Below are the code and all the weights of a small trained network. Each question names an input and a class and asks about switching units off, where a switched-off unit gives its printed mean instead of its output.

import numpy as np


def w(rows, s, z=0):
    codes = np.array(rows[::2]) - 128.0
    scale = np.full(codes.shape[1], s)
    scale[-1] = z or s
    return codes * scale


def f(y):
    return y / 2 * (1 + np.tanh(0.7978845608 * (y + 0.044715 * y**3)))


def log_softmax(a):
    a = a - a.max(-1, keepdims=True)
    return a - np.log(np.exp(a).sum(-1, keepdims=True))


def net(x, mask):
    res = np.array(x, float).reshape(1, 3) / 4 @ E
    y = f(res @ A[0][:, :-1].T + A[0][:, -1])
    res = res + np.where(mask, y, B[0][:, -1]) @ B[0][:, :-1]
    return log_softmax(res[-1] @ U[:, :-1].T + U[:, -1])


A, B = {}, {}
E = w([
[47,55,140,195,202,112,150,154,35],'x0',
[68,168,62,57,88,180,187,176,59],'x1',
[151,203,255,157,153,202,199,40,151],'x2',
],0.009)
A[0] = w([
[122,187,35,105,26,209,207,149,49,104],'N1',
[209,88,100,120,129,167,163,133,104,254],'N2',
[189,194,93,53,2,157,113,134,246,106],'N3',
[136,94,93,118,61,32,12,209,109,109],'N4',
[207,83,141,190,188,65,52,98,203,101],'N5',
[48,62,129,128,222,144,170,144,78,111],'N6',
[112,84,45,109,74,59,96,184,78,73],'N7',
[93,222,232,170,169,234,193,92,157,100],'N8',
],0.0064,0.0065)
B[0] = w([
[67,122,111,78,152,183,189,163,223,234],'N1',
[56,87,1,148,140,179,17,23,131,217],'N2',
[215,193,124,231,211,130,148,145,92,253],'N3',
[134,155,182,95,74,33,152,118,50,243],'N4',
[93,95,158,53,161,143,206,172,212,227],'N5',
[168,188,108,165,213,129,143,176,126,207],'N6',
[154,106,167,116,115,82,165,136,104,222],'N7',
[106,175,207,79,73,58,138,114,84,254],'N8',
],0.0094,0.0074)
U = w([
[130,151,170,82,38,84,135,92,72,71],'0',
[155,146,121,233,221,136,131,148,117,96],'1',
[90,90,135,53,153,154,158,150,252,78],'2',
[86,106,90,145,115,156,35,47,139,254],'3',
],0.012,0.0053)

Each question gives the input, the list of numbers given to net, and the class t.
The units are the neurons (one row each of A and B). Each row of codes is followed by its name. A weight is (code - 128) times the scale printed after its matrix; where a second scale follows, it is the last column's (A, B and U).
mask holds one flag per neuron, in row order. A switched-off neuron (its flag False) gives its mean, the last column of its row in B, instead of its output. The means were averaged over made-up inputs and are rounded, as every weight is.
A unit's drop is (log p(t) with every unit on - log p(t) with that unit switched off) / (log p(t) with every unit on - log p(t) with every unit switched off).
The circuit of an input: a set's keep is (log p(t) with only the set's units on - log p(t) with every unit switched off) / (log p(t) with every unit on - log p(t) with every unit switched off). Starting from all 8 units, units are removed one at a time, each time the one whose removal leaves the highest keep (on an exact tie, the one counted first), for as long as the keep stays at least 0.8.
circuit, biggest first: the units of the circuit, biggest drop first
unit that matters most: the unit with the biggest drop
top k neurons: the k neurons with the biggest drops, biggest first
drop of u: that unit's drop, to one decimal
input [3,2,-2], class 3: circuit, biggest first -> N3, N5, N8
input [0,-2,-3], class 3: top 2 neurons -> N8, N1
input [-1,2,-3], class 3: unit that matters most -> N8
input [-2,-5,-3], class 2: top 3 neurons -> N5, N8, N3
input [-2,0,3], class 3: top 4 neurons -> N4, N7, N5, N6
input [-5,-5,1], class 1: top 2 neurons -> N3, N1
input [-2,-4,5], class 0: top 3 neurons -> N8, N1, N6
input [2,-3,5], class 0: top 3 neurons -> N8, N1, N3
input [2,-3,2], class 3: circuit, biggest first -> N3, N1, N4
input [3,3,-1], class 3: top 2 neurons -> N3, N5
input [-6,4,1], class 1: top 2 neurons -> N3, N5
input [-8,5,-7], class 1: top 2 neurons -> N3, N8
input [8,1,-8], class 0: top 3 neurons -> N4, N3, N7
input [-1,2,3], class 3: top neuron -> N4
input [3,1,2], class 3: circuit, biggest first -> N3, N4, N5
input [1,1,-1], class 3: circuit, biggest first -> N3, N5, N8
input [1,-3,-8], class 0: drop of N4 -> 0.3
input [6,-5,-8], class 0: drop of N3 -> 0.1
input [-3,3,2], class 3: drop of N5 -> 0.6
input [3,7,-5], class 2: unit that matters most -> N1
